Here is a tiny trained network, its code and every weight. The questions are about switching its units off for an input and a class, where a switched-off unit gives its printed mean instead of its output.

import numpy as np


def w(rows, s, z=0):
    codes = np.array(rows[::2]) - 128.0
    scale = np.full(codes.shape[1], s)
    scale[-1] = z or s
    return codes * scale


def f(y):
    return np.maximum(y, 0)


def log_softmax(a):
    a = a - a.max(-1, keepdims=True)
    return a - np.log(np.exp(a).sum(-1, keepdims=True))


def net(x, mask):
    res = np.array(x, float).reshape(1, 4) / 4 @ E
    y = f(res @ A[0][:, :-1].T + A[0][:, -1])
    res = res + np.where(mask, y, B[0][:, -1]) @ B[0][:, :-1]
    return log_softmax(res[-1] @ U[:, :-1].T + U[:, -1])


A, B = {}, {}
E = w([
[93,165,221,154,46,66,109,149,79],'x0',
[253,91,136,93,84,75,143,143,86],'x1',
[101,69,209,154,57,165,173,34,162],'x2',
[100,144,147,28,74,179,163,173,150],'x3',
],0.012)
A[0] = w([
[147,160,92,107,149,123,119,155,152,54],'n0',
[178,89,123,194,139,82,119,133,120,177],'n1',
[86,166,96,143,123,206,97,124,161,46],'n2',
[85,139,106,95,96,122,172,157,148,154],'n3',
[157,75,64,104,145,144,175,113,149,66],'n4',
[104,162,118,111,57,84,80,103,87,115],'n5',
[132,82,123,52,147,176,107,145,164,53],'n6',
[176,231,134,33,178,120,87,159,106,215],'n7',
[118,164,140,133,192,99,125,204,77,144],'n8',
[118,139,135,34,99,154,213,178,122,53],'n9',
[92,119,173,147,88,88,94,159,109,34],'n10',
[171,104,109,160,119,90,171,120,115,179],'n11',
[62,166,111,167,144,152,160,126,118,238],'n12',
[103,5,166,109,53,145,163,39,151,31],'n13',
[136,138,57,172,169,115,165,47,87,55],'n14',
[131,190,165,134,83,156,83,174,94,36],'n15',
[162,93,93,69,61,110,160,156,132,200],'n16',
[156,127,135,141,104,190,149,87,135,8],'n17',
],0.012,0.0014)
B[0] = w([
[168,127,202,185,100,122,184,155,97,173],'n0',
[41,106,85,139,74,104,87,85,148,184],'n1',
[111,172,76,119,111,77,100,163,63,200],'n2',
[82,117,63,163,165,111,96,83,161,169],'n3',
[125,100,146,64,190,112,142,155,61,192],'n4',
[73,131,125,59,206,86,173,128,145,180],'n5',
[144,79,159,108,210,60,195,92,136,182],'n6',
[151,193,163,183,159,163,121,149,136,222],'n7',
[126,176,134,184,151,157,155,149,192,205],'n8',
[18,82,94,125,111,84,66,105,254,199],'n9',
[164,71,114,55,182,84,170,137,113,186],'n10',
[90,156,127,124,120,162,68,108,92,169],'n11',
[79,133,42,86,66,138,84,109,62,200],'n12',
[120,182,191,161,112,148,112,219,152,248],'n13',
[175,85,151,139,196,48,150,113,152,187],'n14',
[151,71,93,127,125,62,190,155,100,182],'n15',
[44,154,78,101,122,222,55,85,70,189],'n16',
[124,169,186,130,132,132,161,197,105,170],'n17',
],0.0081,0.017)
U = w([
[128,184,178,170,140,164,170,195,148,75],'0',
[91,98,121,147,146,112,105,71,185,166],'1',
[126,86,141,64,167,108,249,155,87,64],'2',
[101,168,96,98,115,161,51,118,49,98],'3',
[126,154,100,130,113,182,133,113,120,254],'4',
],0.013,0.0031)

Each question gives the input, the list of numbers given to net, and the class t.
The units are the neurons (one row each of A and B). Each row of codes is followed by its name. A weight is (code - 128) times the scale printed after its matrix; where a second scale follows, it is the last column's (A, B and U).
mask holds one flag per neuron, in row order. A switched-off neuron (its flag False) gives its mean, the last column of its row in B, instead of its output. The means were averaged over made-up inputs and are rounded, as every weight is.
A unit's drop is (log p(t) with every unit on - log p(t) with that unit switched off) / (log p(t) with every unit on - log p(t) with every unit switched off).
The circuit of an input: a set's keep is (log p(t) with only the set's units on - log p(t) with every unit switched off) / (log p(t) with every unit on - log p(t) with every unit switched off). Starting from the 12 units with the biggest drops (on a tie, the unit counted first), units are removed one at a time, each time the one whose removal leaves the highest keep (on an exact tie, the one counted first), for as long as the keep stays at least 0.8.
circuit, biggest first: the units of the circuit, biggest drop first
unit that matters most: the unit with the biggest drop
k most important neurons: the k neurons with the biggest drops, biggest first
drop when u is switched off: that unit's drop, to one decimal
input [8,2,-5,-2], class 2: unit that matters most	n10
input [8,-7,7,-6], class 2: circuit, biggest first	(n10; n9)
input [6,8,6,-4], class 3: 3 most important neurons	(n11; n1; n16)
input [-7,-4,-1,-5], class 2: circuit, biggest first	(n9; n4)
input [-2,-7,7,-4], class 0: 2 most important neurons	(n13; n16)
input [2,7,3,-5], class 3: 2 most important neurons	(n11; n9)
input [-2,5,5,5], class 0: 3 most important neurons	(n13; n12; n17)
input [1,-8,-7,8], class 1: 3 most important neurons	(n9; n3; n13)
input [-2,1,-6,-7], class 1: 4 most important neurons	(n1; n13; n14; n17)
input [-5,4,-1,5], class 1: 2 most important neurons	(n9; n16)
input [1,-5,4,6], class 1: 3 most important neurons	(n9; n3; n16)
input [-3,-4,0,7], class 1: 2 most important neurons	(n9; n6)
input [4,-3,-1,-1], class 2: 2 most important neurons	(n16; n9)
input [8,-7,-5,1], class 2: unit that matters most	n15
input [8,6,8,6], class 0: drop when n9 is switched off	0.2
input [-3,3,-3,-2], class 4: drop when n14 is switched off	-0.1
input [7,-5,0,4], class 2: drop when n10 is switched off	0.2
